Here is a tiny trained network, its code and every weight. The questions are about switching its units off for an input and a class, where a switched-off unit gives its printed mean instead of its output.

import numpy as np


def w(rows, s, z=0):
    codes = np.array(rows[::2]) - 128.0
    scale = np.full(codes.shape[1], s)
    scale[-1] = z or s
    return codes * scale


def f(y):
    return np.maximum(y, 0)


def log_softmax(a):
    a = a - a.max(-1, keepdims=True)
    return a - np.log(np.exp(a).sum(-1, keepdims=True))


def net(x, mask):
    res = np.array(x, float).reshape(1, 4) / 4 @ E
    y = f(res @ A[0][:, :-1].T + A[0][:, -1])
    res = res + np.where(mask, y, B[0][:, -1]) @ B[0][:, :-1]
    return log_softmax(res[-1] @ U[:, :-1].T + U[:, -1])


A, B = {}, {}
E = w([
[201,240,33,166,94,231,64],'x0',
[103,42,55,2,234,150,137],'x1',
[182,93,114,71,64,107,11],'x2',
[133,117,145,39,125,76,153],'x3',
],0.0069)
A[0] = w([
[77,72,148,92,153,77,139,156],'neuron 0',
[162,146,151,126,32,134,78,255],'neuron 1',
[87,118,141,106,192,126,143,215],'neuron 2',
[111,61,181,96,157,66,122,170],'neuron 3',
[132,88,168,105,139,120,139,124],'neuron 4',
[126,100,97,115,254,111,209,205],'neuron 5',
],0.0094,0.0048)
B[0] = w([
[219,93,23,157,67,9,204,226],'neuron 0',
[96,163,157,180,19,176,82,246],'neuron 1',
[139,94,124,48,205,82,246,215],'neuron 2',
[126,76,39,189,51,2,105,234],'neuron 3',
[133,102,131,156,57,85,136,173],'neuron 4',
[139,119,154,57,185,128,234,255],'neuron 5',
],0.0078,0.0086)
U = w([
[108,200,133,162,58,162,58,252],'0',
[112,144,126,88,248,165,170,137],'1',
[151,64,100,118,136,55,156,13],'2',
],0.011,0.0043)

Each question gives the input, the list of numbers given to net, and the class t.
The units are the neurons (one row each of A and B). Each row of codes is followed by its name. A weight is (code - 128) times the scale printed after its matrix; where a second scale follows, it is the last column's (A, B and U).
mask holds one flag per neuron, in row order. A switched-off neuron (its flag False) gives its mean, the last column of its row in B, instead of its output. The means were averaged over made-up inputs and are rounded, as every weight is.
A unit's drop is (log p(t) with every unit on - log p(t) with that unit switched off) / (log p(t) with every unit on - log p(t) with every unit switched off).
The circuit of an input: a set's keep is (log p(t) with only the set's units on - log p(t) with every unit switched off) / (log p(t) with every unit on - log p(t) with every unit switched off). Starting from all 6 units, units are removed one at a time, each time the one whose removal leaves the highest keep (on an exact tie, the one counted first), for as long as the keep stays at least 0.8.
units of the circuit, in order: the units of the circuit, biggest drop first
top k neurons: the k neurons with the biggest drops, biggest first
drop of u: that unit's drop, to one decimal
input [-1,6,-2,-6], class 1: units of the circuit, in order	neuron 5; neuron 3
input [-6,-6,-1,-6], class 0: units of the circuit, in order	neuron 5; neuron 2
input [7,6,1,0], class 1: units of the circuit, in order	neuron 3
input [8,6,0,2], class 1: top 2 neurons	neuron 3; neuron 1
input [4,4,1,0], class 1: top 4 neurons	neuron 3; neuron 0; neuron 1; neuron 4
input [-1,-6,-7,4], class 1: top 3 neurons	neuron 3; neuron 1; neuron 0
input [-5,-3,-6,-7], class 1: drop of neuron 0	0.2
input [1,0,6,-6], class 0: drop of neuron 3	0.0
input [5,2,-7,3], class 1: drop of neuron 0	0.0
input [6,6,0,2], class 1: top 2 neurons	neuron 3; neuron 0
